[[ 75 109 113  35   9  38]
 [232  43 120  45  53  87]
 [ 98  92 134  24  35  34]] -> 98

[-26 -19 -18 -34  34] -> -26

[-46 -16 -10  46] -> -46

[[ 412 -490   -3    5  548  874 -335]
 [-582 -196  556 -609   65  496 -424]
 [-488 -180  407  678 -277  829  941]] -> -488

[233 321 942 247] -> 233

[-48  18  34  -9 -21  25  12] -> -48

[131 134 213 164  77  63] -> 131
---
{"in": [[40, 66, 86, -39, -11], [10, 50, 36, 72, -42], [58, -29, -4, -21, 34]], "out": 40}
{"in": [[33, -26, 27, -74, -45, 40, 37], [17, 29, 9, -58, 24, -4, 97], [-24, -18, 19, 5, -9, 17, -7]], "out": 33}
{"in": [[-46, -23, 35, -84, -19], [23, -25, -7, -11, 17], [18, -31, -5, 7, -66]], "out": -46}
{"in": [[26, 7, -29, -17, 22, 7], [-79, -27, 9, -25, 97, 60], [-48, -31, 23, 18, -6, 6]], "out": 26}
{"in": [[34, -59, 70, 50, -88, -77, -1], [-4, 48, 0, 23, -45, -6, 42], [-85, -16, -84, -86, -30, -48, 62]], "out": 34}
{"in": [[18, 99, 38, 1, 8], [-30, 74, -49, -33, 42], [-23, 24, 64, 61, -52]], "out": 18}
---
-22   42  -15   -2   15  -29
-38  -20   13   -3   -8  -32
-68   49  -79   -2   70  -58
--> 42

 51  -11   16   -8  -17   77
 47  -11   24   -1  -23   50
 48  -20   18   -1  -11   49
--> -11

-46   51   46  -30
-46   53  -72   56
-14  -98   52   -4
--> 51

-76  -10  -49   43  -60   -1
 12  -27  -83   16   21   30
-30    2  -36  -25   16  -21
--> -10

 -8   30   28   43   16   -4
-44   36   52   57  -45  -29
 13  102   10   40  -38    5
--> 30

-22   42   80   37   26
-36   46  102   50    4
  9    1  -22  -12   -6
--> 42

-81  -12   11    5
 81   19   41   56
-15   46   -2   13
--> -12

  17   -90    10    10    75    61
  33   -51    48   -74    84     9
  19  -105   -10     9    63    47
--> -90

 32   94   97  102   88   94
 95  -82  -95  -62  -95  -90
 91  -98  -92  -95  -95  -89
--> 94
---
[-67 -19 -57  21  79   6] Out: 6

[[ 65 -18  -4 -56  -8  16]
 [-37 -24  -7  62   8 -23]
 [-36  53  -1  80 -60  31]] Out: 16

[-105   58  -74  -13   37   11   69] Out: 69

[[-54 -72 -73  69  46  74  69]
 [ 53  73  75 -70 -45 -76 -70]] Out: 69

[-25   2 -11  72 -12 -50 101] Out: 101

[-67 -37 -56 -21  55  77] Out: 77

[  32   86 -104   77   68] Out: 68

[  4  20 -64  31   8 -75  43] Out: 43
---
[[-43 -82 -56 -73   0  10  80]
 [-43  54  24  -3 -62  41  13]] Answer: -43, 13

[ -7 -19   0  39 -15 -81] Answer: -7, -81

[[-55 -60  -9  77]
 [-53   2 -78  75]] Answer: -55, 75

[-104   67  -50    1] Answer: -104, 1

[ 1 15 39  6 87] Answer: 1, 87

[[ 79 -85  62 -48  -6]
 [-89  61  65  47 -93]] Answer: 79, -93

[ 54  64 -22  99  35  39 -67] Answer: 54, -67
---
array([ 31,  70,  80, -67]) ==> 80, 70

array([-102,   74,   69,   36,  -51]) ==> 74, 69

array([[  8,   0,   1,  51,   5],
       [-99,  22,  12, -85, -74],
       [  0, -55, -21, -25, -40]]) ==> 51, 22

array([ 80, -53,  35, -96, -39,  38]) ==> 80, 38

array([-82,  -5, -48, -47]) ==> -5, -47

array([ 8, 43, 84, -4, 63]) ==> 84, 63

array([[ 26,  22,  37,  14,  19],
       [-26,   1,  23,  12, -30],
       [  0, -53,  32, -81,  12]]) ==> 37, 32

array([ 93,  74,  19, -56]) ==> 93, 74

array([[-33,  19, 100,  26,  -9],
       [ 30, -69,  -7, -11, -54],
       [-18, -47, -42,   2,  19]]) ==> 100, 30

array([  8, -85,  10, -28, -89,  16,  87]) ==> 87, 16
---
[91 63 53  8] result: 63
[ 38  -5 -20 -58  84] result: -20
[  2 -83 -22 -24] result: -83
[ 79  -5 -42  24 -33] result: -42
[-47  43   8 -43 -27  78] result: -43
[ 85 -12  60 100] result: -12
[-59 -80 -58 -74 -38 -77] result: -74
[-91  18 -54  89 -11] result: -54
---
[[-168, -189, 322, 525, 250], [-106, -83, 439, 557, 372], [-895, 460, 408, 523, 205]] result: 525
[[2, 5, 5, 5, 4, 7], [4, 5, 5, 5, 4, 7], [5, 5, 5, 5, 4, 7]] result: 4
[[19, 31, 54, 4, 33, 46, 7], [24, 76, 59, 30, 42, 30, 48], [53, 46, 41, 49, 45, 70, 71]] result: 46
[[81, 26, 48, 49, 97], [51, 97, 97, 93, 63], [53, 19, 66, 61, 48]] result: 49
[[54, 64, 131, 150], [142, 55, 136, 247], [189, 189, 105, 160]] result: 131
[[141, 60, 91, 149, 97, 97, 127], [87, 186, 222, 115, 190, 180, 73], [148, 181, 54, 112, 177, 216, 124]] result: 97
[[20, 2, 16, 3, -44, 31, 35], [13, 15, -16, -26, 14, -4, 23], [10, 26, -24, -28, -10, 1, 49]] result: 31
